Below is a small trained network, with its code and all its weights. Each question gives an input and a class and asks what happens when units are switched off, that is, made to give their printed mean instead of their output.

import numpy as np


def w(rows, s, z=0):
    codes = np.array(rows[::2]) - 128.0
    scale = np.full(codes.shape[1], s)
    scale[-1] = z or s
    return codes * scale


def f(y):
    return y / 2 * (1 + np.tanh(0.7978845608 * (y + 0.044715 * y**3)))


def log_softmax(a):
    a = a - a.max(-1, keepdims=True)
    return a - np.log(np.exp(a).sum(-1, keepdims=True))


def net(x, mask):
    res = np.array(x, float).reshape(1, 8) / 4 @ E
    y = f(res @ A[0][:, :-1].T + A[0][:, -1])
    res = res + np.where(mask, y, B[0][:, -1]) @ B[0][:, :-1]
    return log_softmax(res[-1] @ U[:, :-1].T + U[:, -1])


A, B = {}, {}
E = w([
[129,127,127],'x0',
[127,129,129],'x1',
[127,127,129],'x2',
[173,141,232],'x3',
[11,130,176],'x4',
[128,128,126],'x5',
[125,1,170],'x6',
[128,129,126],'x7',
],0.0089)
A[0] = w([
[126,33,123,51],'neuron 1',
[174,126,119,24],'neuron 2',
[99,202,101,102],'neuron 3',
[47,148,128,252],'neuron 4',
[145,164,227,165],'neuron 5',
[197,100,78,73],'neuron 6',
[208,150,103,50],'neuron 7',
[188,107,43,171],'neuron 8',
[111,42,134,39],'neuron 9',
[122,103,31,75],'neuron 10',
[119,36,136,80],'neuron 11',
[135,182,136,45],'neuron 12',
[203,160,226,40],'neuron 13',
[129,184,128,55],'neuron 14',
[32,128,152,33],'neuron 15',
[191,114,93,40],'neuron 16',
[119,204,123,50],'neuron 17',
[202,94,78,147],'neuron 18',
[73,79,10,51],'neuron 19',
[55,131,156,48],'neuron 20',
[62,141,146,253],'neuron 21',
[24,119,130,205],'neuron 22',
[66,149,171,40],'neuron 23',
[130,86,139,40],'neuron 24',
[117,14,155,178],'neuron 25',
[143,65,135,53],'neuron 26',
[126,189,142,232],'neuron 27',
[121,141,128,72],'neuron 28',
[189,108,107,41],'neuron 29',
[135,89,203,101],'neuron 30',
],0.012,0.0048)
B[0] = w([
[79,234,82,181],'neuron 1',
[91,124,167,130],'neuron 2',
[124,160,93,196],'neuron 3',
[170,103,145,229],'neuron 4',
[134,34,66,214],'neuron 5',
[122,147,189,185],'neuron 6',
[99,148,178,183],'neuron 7',
[168,120,184,241],'neuron 8',
[102,159,97,174],'neuron 9',
[97,43,160,193],'neuron 10',
[121,199,81,191],'neuron 11',
[79,155,89,140],'neuron 12',
[67,12,135,199],'neuron 13',
[48,191,35,146],'neuron 14',
[122,165,214,172],'neuron 15',
[99,176,202,160],'neuron 16',
[77,181,69,169],'neuron 17',
[146,152,168,217],'neuron 18',
[108,2,93,215],'neuron 19',
[116,135,191,157],'neuron 20',
[173,110,152,217],'neuron 21',
[180,148,176,230],'neuron 22',
[97,129,173,153],'neuron 23',
[59,203,118,131],'neuron 24',
[167,200,66,254],'neuron 25',
[88,183,91,153],'neuron 26',
[171,160,52,211],'neuron 27',
[83,157,126,116],'neuron 28',
[55,163,179,152],'neuron 29',
[116,127,72,189],'neuron 30',
],0.0083,0.0071)
U = w([
[75,185,39,71],'0',
[184,105,110,254],'1',
[79,128,216,70],'2',
[27,10,86,98],'3',
],0.011,0.0058)

Each question gives the input, the list of numbers given to net, and the class t.
The units are the neurons (one row each of A and B). Each row of codes is followed by its name. A weight is (code - 128) times the scale printed after its matrix; where a second scale follows, it is the last column's (A, B and U).
mask holds one flag per neuron, in row order. A switched-off neuron (its flag False) gives its mean, the last column of its row in B, instead of its output. The means were averaged over made-up inputs and are rounded, as every weight is.
A unit's drop is (log p(t) with every unit on - log p(t) with that unit switched off) / (log p(t) with every unit on - log p(t) with every unit switched off).
The circuit of an input: a set's keep is (log p(t) with only the set's units on - log p(t) with every unit switched off) / (log p(t) with every unit on - log p(t) with every unit switched off). Starting from the 12 units with the biggest drops (on a tie, the unit counted first), units are removed one at a time, each time the one whose removal leaves the highest keep (on an exact tie, the one counted first), for as long as the keep stays at least 0.8.
circuit, biggest first: the units of the circuit, biggest drop first
top k neurons: the k neurons with the biggest drops, biggest first
drop of u: that unit's drop, to one decimal
input [4,-3,-5,-6,-7,1,7,-2], class 0: circuit, biggest first => (neuron 1)
input [5,-4,-5,-5,4,3,6,3], class 0: circuit, biggest first => (neuron 25; neuron 1)
input [5,0,-5,8,-6,-2,-6,0], class 3: top 2 neurons => (neuron 13; neuron 5)
input [-1,7,-3,7,-1,2,1,3], class 3: circuit, biggest first => (neuron 13; neuron 5)
input [-4,-4,-4,7,-7,-4,-7,-6], class 0: circuit, biggest first => (neuron 14; neuron 17)
input [3,2,-6,8,-3,4,-2,-7], class 3: circuit, biggest first => (neuron 13; neuron 5)
input [-7,2,6,8,-3,-5,-4,-1], class 3: circuit, biggest first => (neuron 13; neuron 5)
input [3,-2,2,-6,-1,6,-4,-2], class 3: circuit, biggest first => (neuron 19; neuron 10)
input [5,-6,0,-8,5,8,-7,8], class 1: circuit, biggest first => (neuron 22; neuron 4)
input [7,-3,5,4,-7,1,-7,7], class 0: top 2 neurons => (neuron 14; neuron 27)
input [5,3,-8,6,2,0,-5,1], class 3: top 3 neurons => (neuron 13; neuron 5; neuron 25)
input [5,4,1,-5,0,6,-1,-4], class 3: top 2 neurons => (neuron 19; neuron 25)
input [-8,-2,0,-6,3,-6,2,-6], class 1: top 3 neurons => (neuron 22; neuron 13; neuron 5)
input [8,-4,6,1,-8,-6,7,0], class 2: top neuron => (neuron 6)
input [7,-4,7,7,3,8,-3,6], class 3: top 2 neurons => (neuron 13; neuron 5)
input [3,-3,-6,0,7,-1,6,-8], class 1: top 2 neurons => (neuron 25; neuron 22)
input [-2,2,-8,-8,-4,2,2,-5], class 3: top 2 neurons => (neuron 19; neuron 10)
input [-2,1,2,-8,-8,5,4,5], class 2: drop of neuron 29 => 0.1
input [-4,0,5,2,6,5,2,6], class 1: drop of neuron 16 => 0.2
input [-4,-4,6,8,-6,-3,6,4], class 3: circuit, biggest first => (neuron 13)
